Below is a small trained network, with its code and all its weights. Each question gives an input and a target symbol and asks what happens when units are switched off, that is, made to give their printed mean instead of their output.

import numpy as np


def w(rows, s, z=0):
    codes = np.array(rows[::2]) - 128.0
    scale = np.full(codes.shape[1], s)
    scale[-1] = z or s
    return codes * scale


def norm(h):
    return h / np.sqrt((h * h).mean(-1, keepdims=True) + 1e-5)


def f(y):
    return np.maximum(y, 0)


def softmax(a):
    e = np.exp(a - a.max(-1, keepdims=True))
    return e / e.sum(-1, keepdims=True)


def log_softmax(a):
    a = a - a.max(-1, keepdims=True)
    return a - np.log(np.exp(a).sum(-1, keepdims=True))


def net(x, mask):
    ids = ['Πβεζξσψω'.index(c) for c in x.split()]
    T = len(ids)
    res = E[ids] + P[:T]
    u = 0
    for l in range(2):
        q, k, v = (norm(res) @ M[l].T for M in (Q, K, V))
        z = softmax(np.where(np.tri(T) > 0, q @ k.T / 3**0.5, -1e9)) @ v
        res = res + np.where(mask[u], z, O[l][:, -1]) @ O[l][:, :-1]
        u += 1
        y = f(norm(res) @ A[l][:, :-1].T + A[l][:, -1])
        res = res + np.where(mask[u : u + 8], y, B[l][:, -1]) @ B[l][:, :-1]
        u += 8
    return log_softmax(norm(res)[-1] @ U[:, :-1].T + U[:, -1])


Q, K, V, O, A, B = {}, {}, {}, {}, {}, {}
E = w([
[141,149,135,105,132,41,104,120,193],'Π',
[191,87,150,125,125,51,66,134,126],'β',
[152,89,107,177,133,72,91,90,152],'ε',
[223,75,130,78,164,132,135,175,123],'ζ',
[113,248,78,69,88,150,53,123,128],'ξ',
[217,138,104,140,117,129,198,31,171],'σ',
[128,163,83,202,108,174,195,219,190],'ψ',
[68,83,21,25,148,138,106,137,210],'ω',
],0.011)
P = w([
[195,185,65,116,149,142,73,151,155],'0',
[135,180,139,102,178,51,156,142,160],'1',
[115,61,160,158,183,238,58,130,155],'2',
[193,129,46,83,84,116,159,163,100],'3',
[104,133,183,95,24,74,174,139,114],'4',
[81,19,139,146,92,226,103,111,123],'5',
[234,162,48,134,95,110,89,135,151],'6',
[119,144,196,110,12,68,147,113,95],'7',
],0.011)
Q[0] = w([
[74,244,173,106,220,30,191,140,21],'0.h1',
[177,153,74,92,169,2,130,124,137],'0.h1',
[138,156,107,208,123,141,174,167,164],'0.h1',
],0.0099)
K[0] = w([
[172,198,206,172,226,88,54,141,156],'0.h1',
[179,82,178,136,115,125,2,73,115],'0.h1',
[109,158,80,165,203,172,150,126,155],'0.h1',
],0.0091)
V[0] = w([
[61,107,95,71,115,112,76,229,124],'0.h1',
[184,135,192,1,96,170,167,121,133],'0.h1',
[106,120,155,43,175,43,84,30,62],'0.h1',
],0.0058)
O[0] = w([
[127,106,67,117,160,59,64,179,119,75],'0.h1',
[169,166,146,1,252,159,123,148,143,114],'0.h1',
[86,130,121,103,7,192,158,186,235,5],'0.h1',
],0.0059,0.0013)
A[0] = w([
[65,134,140,157,78,148,102,114,121,34],'0.n1',
[64,99,154,201,142,127,144,82,116,109],'0.n2',
[128,142,213,142,145,70,115,106,69,62],'0.n3',
[136,147,100,142,123,71,178,159,141,5],'0.n4',
[106,71,224,151,122,130,109,128,159,9],'0.n5',
[141,146,131,99,85,90,134,172,168,26],'0.n6',
[104,120,137,168,80,143,76,164,153,3],'0.n7',
[92,106,250,131,170,193,166,84,104,109],'0.n8',
],0.012,0.0025)
B[0] = w([
[172,141,139,134,180,114,165,150,104,157],'0.n1',
[164,117,136,73,126,133,92,193,98,187],'0.n2',
[124,117,144,143,153,72,123,161,92,181],'0.n3',
[143,146,158,145,146,147,110,106,135,222],'0.n4',
[157,146,136,70,108,181,149,133,163,200],'0.n5',
[104,151,168,110,170,130,122,107,116,255],'0.n6',
[137,93,135,145,157,130,166,105,66,176],'0.n7',
[116,163,146,80,5,105,72,121,143,195],'0.n8',
],0.013,0.0055)
Q[1] = w([
[6,91,98,131,164,147,88,126,158],'1.h1',
[121,128,203,140,143,193,74,187,116],'1.h1',
[134,2,137,125,152,206,9,130,64],'1.h1',
],0.0083)
K[1] = w([
[67,52,61,109,180,149,3,135,168],'1.h1',
[42,148,83,114,37,116,108,176,75],'1.h1',
[38,113,113,21,119,92,146,196,50],'1.h1',
],0.0077)
V[1] = w([
[167,103,253,205,62,84,124,153,69],'1.h1',
[185,233,67,191,77,152,128,138,67],'1.h1',
[174,18,125,79,165,140,113,130,172],'1.h1',
],0.0053)
O[1] = w([
[165,193,92,108,230,132,57,173,178,219],'1.h1',
[42,101,167,44,138,219,128,138,109,254],'1.h1',
[146,131,2,136,109,81,224,166,70,205],'1.h1',
],0.0061,0.0013)
A[1] = w([
[116,3,129,234,98,109,140,78,103,81],'1.n1',
[31,198,210,123,176,88,172,91,182,99],'1.n2',
[166,139,155,102,149,133,108,76,152,106],'1.n3',
[52,40,164,84,155,143,128,133,124,121],'1.n4',
[93,131,184,127,116,27,74,206,42,81],'1.n5',
[122,178,116,145,177,134,171,155,90,114],'1.n6',
[67,130,167,145,48,72,206,80,169,35],'1.n7',
[135,86,103,86,86,140,88,177,196,2],'1.n8',
],0.013,0.009)
B[1] = w([
[140,146,89,194,63,111,142,179,133,173],'1.n1',
[116,158,193,104,150,55,186,164,195,254],'1.n2',
[129,116,104,165,110,105,137,121,138,243],'1.n3',
[131,164,170,193,131,173,123,128,135,161],'1.n4',
[132,108,129,131,125,44,125,71,65,242],'1.n5',
[98,123,158,160,115,166,100,121,139,163],'1.n6',
[157,79,77,149,150,135,34,106,1,150],'1.n7',
[59,125,89,141,175,104,152,122,119,154],'1.n8',
],0.017,0.008)
U = w([
[117,196,197,126,131,77,202,194,180,198],'Π',
[126,104,166,137,126,53,83,88,6,97],'β',
[123,144,82,215,11,111,147,255,99,44],'ε',
[240,86,132,73,154,176,130,232,124,78],'ζ',
[107,196,123,47,11,157,47,126,146,114],'ξ',
[163,118,98,133,110,179,211,22,148,37],'σ',
[71,92,169,207,165,210,74,107,127,251],'ψ',
[27,68,28,99,159,118,135,152,161,128],'ω',
],0.0051,0.0015)

Each question gives the input, a string of symbols that net reads in full, and the target symbol t.
The units are the heads (3 rows each of Q, K, V and O) and the neurons (one row each of A and B). Each row of codes is followed by its name. A weight is (code - 128) times the scale printed after its matrix; where a second scale follows, it is the last column's (O, A, B and U).
mask holds one flag per unit, layer by layer, with each layer's heads first. A switched-off unit (its flag False) gives its mean, the last column of its rows in O or B, instead of its output. The means were averaged over made-up inputs and are rounded, as every weight is.
A unit's drop is (log p(t) with every unit on - log p(t) with that unit switched off) / (log p(t) with every unit on - log p(t) with every unit switched off).
The circuit of an input: a set's keep is (log p(t) with only the set's units on - log p(t) with every unit switched off) / (log p(t) with every unit on - log p(t) with every unit switched off). Starting from the 12 units with the biggest drops (on a tie, the unit counted first), units are removed one at a time, each time the one whose removal leaves the highest keep (on an exact tie, the one counted first), for as long as the keep stays at least 0.8.
units of the circuit, in order: the units of the circuit, biggest drop first
k most important neurons: the k neurons with the biggest drops, biggest first
top k neurons in layer l: the k neurons of layer l with the biggest drops, biggest first
input σ Π ε, target ξ: units of the circuit, in order : (0.n8, 0.h1)
input ε ε σ σ Π Π, target ξ: units of the circuit, in order : (0.h1, 0.n8)
input ε Π β ε ζ β, target ω: 2 most important neurons : (1.n8, 1.n2)
input σ ω σ, target ε: units of the circuit, in order : (1.h1, 1.n1)
input ω ε ζ, target ε: units of the circuit, in order : (1.h1, 1.n1)
input ε ω ψ, target ε: most important neuron : (1.n1)
input ε ε β, target ζ: 2 most important neurons : (0.n5, 0.n7)
input ζ Π ε ω ω, target β: units of the circuit, in order : (1.h1, 0.n5, 1.n7)
input σ ε ζ, target ξ: 2 most important neurons : (0.n8, 1.n2)
input ζ σ β ζ σ ψ ε, target ε: 2 most important neurons : (0.n2, 0.n6)
input β ζ ξ, target ψ: 2 most important neurons : (1.n2, 1.n4)
input σ ε ε ξ ε ε ω, target ω: 2 most important neurons : (1.n5, 1.n2)
input σ ξ Π, target ξ: top 2 neurons in layer 0 : (0.n8, 0.n5)
input ω σ ψ ε ξ ε, target ψ: top 3 neurons in layer 1 : (1.n4, 1.n2, 1.n8)
input σ Π σ ζ β σ, target ξ: top 2 neurons in layer 0 : (0.n8, 0.n2)
input ψ ψ ε β ε ψ ψ, target ψ: 2 most important neurons : (1.n6, 1.n2)
input ε σ β ξ, target ξ: most important neuron : (1.n2)
input β Π ξ ε β ε, target ζ: units of the circuit, in order : (0.n5, 0.n2, 1.n5)
input ψ σ ω ω σ Π, target ε: top 2 neurons in layer 1 : (1.n1, 1.n5)
input σ σ β ψ σ, target β: 2 most important neurons : (1.n7, 1.n2)
input σ ε σ ξ Π ε ψ, target ψ: top 3 neurons in layer 1 : (1.n2, 1.n6, 1.n1)
